Each row is followed by its group and then its class within the group.
[ 0.35 -0.51  2.09 -0.15 -0.60 -0.94  0.34 -0.96 -2.36  0.83  0.80 -0.17
  0.21 -0.09  1.07 -1.65 -0.91 -0.75  0.20  0.73  0.30 -0.16  0.07  0.00
 -1.07 -1.22  0.18  0.23  1.46  2.56 -0.24 -0.28 -1.18  0.79 -1.45] -> Z Y
[ 1.49  0.55  0.50  0.05  0.87  1.66  0.77 -1.37 -0.60  0.41 -0.16 -1.09
 -0.42 -1.59  0.83  2.24 -5.08 -0.84 -0.31 -0.40  3.88  0.80 -1.65 -0.07
 -3.19  0.14 -1.44 -0.15  0.26  0.97 -0.08  0.68  1.39  1.25 -5.09] -> H R
[-1.09  0.90 -1.69  0.07  1.39  1.66 -0.28  0.59  2.04  0.53 -1.03 -1.29
  0.16 -0.12 -0.36  2.11 -0.80  1.05 -0.34 -0.12 -0.15 -1.50  0.10 -0.38
  2.20 -0.32 -0.73  0.77  2.12  1.17 -0.40 -0.10  2.91  1.49 -1.14] -> H W
[ 2.08  1.26  0.86  0.98  2.49  1.75  0.66 -4.92  0.08  2.32  0.04 -1.12
  1.65 -0.92  1.71  0.72 -5.41 -0.17 -0.87  1.10  0.07 -0.72 -2.50  0.31
 -2.56 -0.65 -1.50 -0.09  5.44  1.77 -0.25  0.89  4.10  1.07  2.36] -> H N
[-0.67  0.57 -0.01 -0.20  0.36  0.04 -1.08  0.20 -0.12  1.54 -0.56 -0.05
 -0.24  0.48  0.35 -0.61 -3.15 -0.91 -1.13  0.48 -0.19  0.44 -0.86 -0.01
  2.32 -0.35 -0.75 -0.98  3.07  0.74 -0.24 -0.01 -0.35  0.40  6.05] -> Z C
[ 1.85  0.02  2.44  0.48  0.57 -0.27  0.92 -4.42  0.19  2.46  0.51  0.12
  0.77  0.45  1.14 -3.61 -0.43 -0.02  0.02  1.21 -1.63 -0.96  0.88  0.27
  2.71 -1.26 -0.48  1.24  0.05  1.90 -0.20  0.24  0.32  1.26 -1.25] -> L Q
[ 1.01  0.41  3.48  0.61  1.10 -0.06  0.35 -5.30 -0.19  2.45  0.25 -0.93
  0.55 -1.16 -0.35 -2.60  1.32 -0.72  0.26  1.03 -1.44 -1.80  0.66  0.12
  5.57 -1.67  1.04  0.70  4.92  1.43 -0.06  0.56  1.92  0.46 -0.04] -> L K
[ 1.51 -0.84  0.17  0.24  0.34  1.19  0.59 -4.01 -0.90 -0.08  0.40 -0.98
  1.92 -0.69  0.93  1.25 -3.24  0.04 -0.97  0.49  2.19  0.32 -0.62  0.05
 -2.23 -0.88 -1.17 -0.33  3.01  1.89 -0.91  0.17 -0.18  1.89 -1.30] -> H R
[ 1.95 -0.24  2.02  0.69 -0.06 -0.48  1.49 -4.47 -0.78  1.13  0.50  0.16
  0.51  0.52  0.55 -4.02 -0.31  0.27  0.60  1.20 -2.19 -0.92 -1.22 -0.97
  4.38 -0.64 -0.10  1.04  1.31  0.58 -1.50  0.17 -1.03  1.22 -0.14] -> L J
[ 1.62  0.94  0.80  0.69  0.93  2.04  0.10 -4.80 -0.14  0.16 -0.42 -0.88
  0.64 -0.50  0.59  1.26 -0.99 -2.70  0.24  0.39 -0.54  0.51 -0.13 -0.14
  2.38  0.87 -0.39  0.58  2.64  1.33 -0.20 -0.33 -0.02  1.62 -1.45] -> H N
[ 0.04 -0.25  1.84 -0.02  1.43 -0.57 -0.13 -2.37 -0.15  2.77 -0.55 -0.84
 -0.31  0.08 -0.33 -1.96 -1.92 -0.14  0.27  1.45 -1.94 -0.54  0.48 -0.34
  5.95 -0.91 -0.87 -0.72  1.23 -3.15 -0.42  0.49 -0.26  1.26  1.91] -> L J
[ 0.47  0.79  1.47 -0.21  1.30  0.04 -0.11 -3.65  0.60  2.40 -0.48  0.35
  0.52 -0.12  0.95 -2.70  0.32 -0.16  0.32  0.20 -2.06 -0.34  0.34 -0.30
  5.34 -0.67 -1.20  0.66 -0.14  0.80 -0.45 -0.22 -0.28  0.15  0.91] -> L Q
[ 0.79  0.44 -0.04  0.74  1.27  1.56 -0.42 -5.45  0.23  1.88  0.93 -0.42
  0.03  0.05  0.28 -2.60 -1.20  0.01  0.06 -0.45  0.69  0.62 -2.02  0.43
  2.66 -1.67 -1.48  0.42  3.26  0.58 -0.06  0.72  2.35  1.26  0.14] -> L J
